Below is a small trained network, with its code and all its weights. Each question gives an input and a class and asks what happens when units are switched off, that is, made to give their printed mean instead of their output.

import numpy as np


def w(rows, s, z=0):
    codes = np.array(rows[::2]) - 128.0
    scale = np.full(codes.shape[1], s)
    scale[-1] = z or s
    return codes * scale


def f(y):
    return np.maximum(y, 0)


def log_softmax(a):
    a = a - a.max(-1, keepdims=True)
    return a - np.log(np.exp(a).sum(-1, keepdims=True))


def net(x, mask):
    res = np.array(x, float).reshape(1, 5) / 4 @ E
    y = f(res @ A[0][:, :-1].T + A[0][:, -1])
    res = res + np.where(mask, y, B[0][:, -1]) @ B[0][:, :-1]
    return log_softmax(res[-1] @ U[:, :-1].T + U[:, -1])


A, B = {}, {}
E = w([
[2,145,172,135,167,234,143],'x0',
[164,119,75,38,53,211,181],'x1',
[129,127,134,125,128,127,129],'x2',
[128,128,128,128,129,128,128],'x3',
[59,215,143,74,40,56,49],'x4',
],0.0094)
A[0] = w([
[8,142,178,84,130,228,128,180],'n0',
[197,105,115,154,180,173,151,171],'n1',
[123,134,150,183,156,61,111,153],'n2',
[94,108,160,214,246,197,138,155],'n3',
[239,115,99,162,134,35,127,123],'n4',
[13,139,168,92,124,214,135,10],'n5',
[36,174,127,111,71,78,94,31],'n6',
[142,125,118,84,99,192,150,43],'n7',
[78,148,150,110,93,95,102,161],'n8',
[176,139,110,80,94,148,121,109],'n9',
[118,104,135,114,75,131,123,135],'n10',
[141,158,105,110,96,124,146,118],'n11',
[126,114,122,162,120,132,124,137],'n12',
[145,118,89,64,75,220,161,51],'n13',
[159,123,79,47,80,243,153,166],'n14',
[133,122,113,112,105,183,147,168],'n15',
[181,149,86,45,4,85,101,125],'n16',
[209,86,133,145,150,170,163,60],'n17',
[107,124,126,137,100,108,151,130],'n18',
[191,107,96,136,150,194,153,133],'n19',
[37,169,145,100,58,71,87,132],'n20',
[120,122,155,148,128,159,126,129],'n21',
],0.014,0.013)
B[0] = w([
[118,74,168,206,132,123,131,249],'n0',
[106,112,155,176,127,107,83,198],'n1',
[123,127,138,149,125,131,51,188],'n2',
[134,107,118,112,113,137,251,224],'n3',
[133,141,147,157,135,119,24,209],'n4',
[143,191,94,64,126,113,34,188],'n5',
[134,96,176,218,131,128,89,178],'n6',
[114,96,146,185,127,142,130,155],'n7',
[131,134,95,96,128,147,120,186],'n8',
[114,102,114,130,113,144,151,158],'n9',
[126,133,137,115,117,126,155,149],'n10',
[125,125,116,118,139,137,158,148],'n11',
[143,139,162,111,139,127,151,140],'n12',
[129,105,175,196,142,92,78,183],'n13',
[153,180,101,75,133,123,80,228],'n14',
[124,143,103,95,121,142,121,178],'n15',
[112,124,109,85,129,147,248,210],'n16',
[126,160,95,90,131,146,69,167],'n17',
[122,131,145,110,141,131,133,137],'n18',
[129,123,155,155,129,111,84,183],'n19',
[142,159,112,94,134,110,65,214],'n20',
[126,134,123,126,136,137,149,148],'n21',
],0.029,0.022)
U = w([
[107,92,168,185,116,88,127,215],'0',
[141,192,92,69,113,94,99,4],'1',
[103,96,103,88,90,132,251,169],'2',
],0.014,0.0019)

Each question gives the input, the list of numbers given to net, and the class t.
The units are the neurons (one row each of A and B). Each row of codes is followed by its name. A weight is (code - 128) times the scale printed after its matrix; where a second scale follows, it is the last column's (A, B and U).
mask holds one flag per neuron, in row order. A switched-off neuron (its flag False) gives its mean, the last column of its row in B, instead of its output. The means were averaged over made-up inputs and are rounded, as every weight is.
A unit's drop is (log p(t) with every unit on - log p(t) with that unit switched off) / (log p(t) with every unit on - log p(t) with every unit switched off).
The circuit of an input: a set's keep is (log p(t) with only the set's units on - log p(t) with every unit switched off) / (log p(t) with every unit on - log p(t) with every unit switched off). Starting from the 12 units with the biggest drops (on a tie, the unit counted first), units are removed one at a time, each time the one whose removal leaves the highest keep (on an exact tie, the one counted first), for as long as the keep stays at least 0.8.
units of the circuit, in order: the units of the circuit, biggest drop first
k most important neurons: the k neurons with the biggest drops, biggest first
drop when u is switched off: that unit's drop, to one decimal
input [0,-4,-5,-1,7], class 1: 2 most important neurons	(n20, n0)
input [8,-3,1,1,-5], class 2: units of the circuit, in order	(n3)
input [3,-2,7,-4,-1], class 2: units of the circuit, in order	(n4, n3)
input [7,3,8,-6,3], class 1: 2 most important neurons	(n5, n14)
input [-4,6,-5,-5,-6], class 1: 2 most important neurons	(n14, n0)
input [0,-3,-7,-6,6], class 1: 2 most important neurons	(n20, n0)
input [-5,3,2,1,1], class 2: 3 most important neurons	(n16, n5, n20)
input [-4,-5,-3,-7,6], class 1: 2 most important neurons	(n0, n20)
input [0,4,-3,8,-8], class 1: 4 most important neurons	(n0, n14, n17, n6)
input [-4,-7,-2,-2,6], class 1: 2 most important neurons	(n0, n20)
input [0,6,0,4,8], class 2: 2 most important neurons	(n16, n4)
input [5,-2,0,5,-5], class 2: drop when n3 is switched off	0.9
input [-2,1,-8,-3,1], class 2: drop when n4 is switched off	0.1
input [0,5,4,2,3], class 2: drop when n5 is switched off	0.2
input [-4,8,-3,-7,7], class 2: most important neuron	(n16)
